Below is a small trained network, with its code and all its weights. Each question gives an input and a target symbol and asks what happens when units are switched off, that is, made to give their printed mean instead of their output.

import numpy as np


def w(rows, s, z=0):
    codes = np.array(rows[::2]) - 128.0
    scale = np.full(codes.shape[1], s)
    scale[-1] = z or s
    return codes * scale


def norm(h):
    return h / np.sqrt((h * h).mean(-1, keepdims=True) + 1e-5)


def f(y):
    return y / 2 * (1 + np.tanh(0.7978845608 * (y + 0.044715 * y**3)))


def softmax(a):
    e = np.exp(a - a.max(-1, keepdims=True))
    return e / e.sum(-1, keepdims=True)


def log_softmax(a):
    a = a - a.max(-1, keepdims=True)
    return a - np.log(np.exp(a).sum(-1, keepdims=True))


def net(x, mask):
    ids = ['αγδηθλμξπτφψω'.index(c) for c in x.split()]
    T = len(ids)
    res = E[ids] + P[:T]
    u = 0
    for l in range(2):
        q, k, v = (norm(res) @ M[l].T for M in (Q, K, V))
        z = softmax(np.where(np.tri(T) > 0, q @ k.T / 2**0.5, -1e9)) @ v
        res = res + np.where(mask[u], z, O[l][:, -1]) @ O[l][:, :-1]
        u += 1
        y = f(norm(res) @ A[l][:, :-1].T + A[l][:, -1])
        res = res + np.where(mask[u : u + 8], y, B[l][:, -1]) @ B[l][:, :-1]
        u += 8
    return log_softmax(norm(res)[-1] @ U[:, :-1].T + U[:, -1])


Q, K, V, O, A, B = {}, {}, {}, {}, {}, {}
E = w([
[156,135,155,85,123,132],'α',
[107,127,161,187,142,90],'γ',
[162,131,149,103,134,136],'δ',
[129,102,135,130,119,56],'η',
[97,143,139,126,116,43],'θ',
[103,92,128,155,99,53],'λ',
[189,189,99,137,142,60],'μ',
[151,175,146,147,89,144],'ξ',
[190,135,229,124,28,130],'π',
[9,120,128,113,52,198],'τ',
[146,123,137,118,192,177],'φ',
[78,154,165,88,153,187],'ψ',
[116,245,101,5,101,164],'ω',
],0.021)
P = w([
[123,69,1,222,141,175],'0',
[98,145,132,166,106,119],'1',
[91,136,141,158,105,132],'2',
[120,145,156,137,117,138],'3',
[124,149,162,129,118,137],'4',
[130,153,168,127,117,143],'5',
[135,149,170,121,120,148],'6',
],0.0083)
Q[0] = w([
[110,104,254,127,127,22],'L0H0',
[79,172,16,215,237,135],'L0H0',
],0.0061)
K[0] = w([
[147,108,11,169,126,155],'L0H0',
[74,202,254,110,155,90],'L0H0',
],0.0077)
V[0] = w([
[109,90,148,217,95,125],'L0H0',
[105,3,70,179,73,143],'L0H0',
],0.006)
O[0] = w([
[247,151,175,92,139,76,217],'L0H0',
[59,81,134,162,131,212,255],'L0H0',
],0.012,0.00086)
A[0] = w([
[137,143,133,246,113,100,20],'L0N0',
[141,170,183,112,124,149,163],'L0N1',
[137,181,109,67,254,161,252],'L0N2',
[161,102,45,131,175,188,58],'L0N3',
[64,214,142,135,168,100,204],'L0N4',
[194,137,170,225,117,99,173],'L0N5',
[71,97,177,124,121,160,141],'L0N6',
[115,119,46,151,13,169,214],'L0N7',
],0.0097,0.0022)
B[0] = w([
[162,127,170,87,200,173,153],'L0N0',
[62,54,150,120,127,133,191],'L0N1',
[147,137,115,160,104,3,254],'L0N2',
[75,130,78,206,63,113,165],'L0N3',
[209,52,145,102,122,186,171],'L0N4',
[135,111,165,47,122,204,184],'L0N5',
[191,83,129,116,94,87,166],'L0N6',
[184,195,191,9,100,157,165],'L0N7',
],0.0076,0.0088)
Q[1] = w([
[118,10,151,111,36,114],'L1H0',
[151,102,79,226,211,57],'L1H0',
],0.012)
K[1] = w([
[119,118,1,158,190,210],'L1H0',
[110,153,123,203,129,46],'L1H0',
],0.0086)
V[1] = w([
[2,74,26,118,185,176],'L1H0',
[202,13,205,55,49,107],'L1H0',
],0.0045)
O[1] = w([
[166,138,84,57,104,77,6],'L1H0',
[133,65,3,140,135,147,250],'L1H0',
],0.017,0.0013)
A[1] = w([
[45,85,130,166,108,64,236],'L1N0',
[90,61,92,125,169,188,254],'L1N1',
[132,111,246,122,155,109,95],'L1N2',
[169,186,208,39,124,138,194],'L1N3',
[76,151,191,157,198,51,160],'L1N4',
[163,194,176,170,108,128,158],'L1N5',
[82,97,175,254,177,181,118],'L1N6',
[159,170,110,175,46,147,146],'L1N7',
],0.0093,0.0027)
B[1] = w([
[113,191,107,115,113,237,238],'L1N0',
[95,243,169,142,172,81,223],'L1N1',
[129,72,199,125,153,169,223],'L1N2',
[121,207,28,254,138,125,246],'L1N3',
[119,176,159,92,121,231,255],'L1N4',
[119,24,43,121,179,131,182],'L1N5',
[93,124,90,134,54,53,205],'L1N6',
[116,84,216,161,151,89,162],'L1N7',
],0.0076,0.0052)
U = w([
[173,78,124,86,114,106,254],'α',
[136,51,182,123,245,144,98],'γ',
[202,198,182,139,132,87,129],'δ',
[18,113,196,113,130,77,62],'η',
[98,81,163,131,145,155,82],'θ',
[91,30,61,159,162,162,151],'λ',
[204,72,52,166,174,137,222],'μ',
[213,146,102,90,168,250,77],'ξ',
[205,19,169,166,43,151,72],'π',
[57,119,119,47,53,158,68],'τ',
[60,143,53,220,105,137,125],'φ',
[76,171,101,107,226,100,162],'ψ',
[172,209,47,99,85,89,120],'ω',
],0.014,0.0054)

Each question gives the input, a string of symbols that net reads in full, and the target symbol t.
The units are the heads (2 rows each of Q, K, V and O) and the neurons (one row each of A and B). Each row of codes is followed by its name. A weight is (code - 128) times the scale printed after its matrix; where a second scale follows, it is the last column's (O, A, B and U).
mask holds one flag per unit, layer by layer, with each layer's heads first. A switched-off unit (its flag False) gives its mean, the last column of its rows in O or B, instead of its output. The means were averaged over made-up inputs and are rounded, as every weight is.
A unit's drop is (log p(t) with every unit on - log p(t) with that unit switched off) / (log p(t) with every unit on - log p(t) with every unit switched off).
The circuit of an input: a set's keep is (log p(t) with only the set's units on - log p(t) with every unit switched off) / (log p(t) with every unit on - log p(t) with every unit switched off). Starting from the 12 units with the biggest drops (on a tie, the unit counted first), units are removed one at a time, each time the one whose removal leaves the highest keep (on an exact tie, the one counted first), for as long as the keep stays at least 0.8.
units of the circuit, in order: the units of the circuit, biggest drop first
unit that matters most: the unit with the biggest drop
k most important neurons: the k neurons with the biggest drops, biggest first
k most important neurons of layer l: the k neurons of layer l with the biggest drops, biggest first
input δ θ ξ φ φ θ δ, target π: 4 most important neurons	L0N3, L0N6, L0N7, L0N1
input π φ δ, target φ: unit that matters most	L1H0
input λ φ η, target λ: units of the circuit, in order	L0N2, L1H0, L0N7
input φ δ φ, target δ: units of the circuit, in order	L0N2, L1H0, L0N3
input δ ξ λ φ ψ, target π: 2 most important neurons of layer 1	L1N1, L1N2
input δ ξ φ δ τ θ α, target π: 2 most important neurons	L0N3, L0N6
input φ δ α η λ δ, target δ: 2 most important neurons of layer 1	L1N3, L1N2
input ψ φ γ τ ψ, target ω: units of the circuit, in order	L1H0, L1N3
input δ ξ θ, target π: units of the circuit, in order	L0N4, L1N1
input δ ψ δ φ τ φ θ, target π: units of the circuit, in order	L0N4, L0H0, L0N6
input φ λ θ, target δ: 3 most important neurons	L1N3, L0N4, L1N2
input α φ ξ ξ η α, target τ: 2 most important neurons	L0N2, L0N7
input ω φ ξ φ φ θ λ, target ξ: 2 most important neurons	L0N2, L0N7
input δ ξ δ φ η δ, target π: 3 most important neurons	L0N3, L0N6, L0N7
input φ α γ φ ξ ξ, target ξ: units of the circuit, in order	L0N2
input δ λ λ μ η, target π: 4 most important neurons	L0N3, L0N6, L0N7, L0N1
input φ δ φ δ φ, target δ: 3 most important neurons of layer 0	L0N2, L0N5, L0N3
input γ ξ φ ψ, target γ: 4 most important neurons	L0N4, L0N2, L0N3, L0N1
input τ φ τ φ φ δ, target α: 2 most important neurons of layer 0	L0N2, L0N7
input θ ξ γ φ θ θ, target ψ: unit that matters most	L1N1
input λ η τ ξ φ ω θ, target λ: 2 most important neurons	L0N2, L0N7
input ξ ξ τ φ ψ δ ψ, target η: 4 most important neurons of layer 0	L0N7, L0N4, L0N3, L0N6
input τ α ξ ψ α, target α: 3 most important neurons	L0N6, L0N7, L1N4
input ξ α ψ δ, target η: 2 most important neurons	L0N7, L1N1
input ξ τ τ λ, target η: 2 most important neurons	L0N7, L1N1
input λ θ ξ μ θ, target λ: 3 most important neurons of layer 0	L0N7, L0N2, L0N4
input τ γ τ μ, target μ: most important neuron of layer 1	L1N4
input α φ δ, target τ: 2 most important neurons of layer 1	L1N3, L1N1
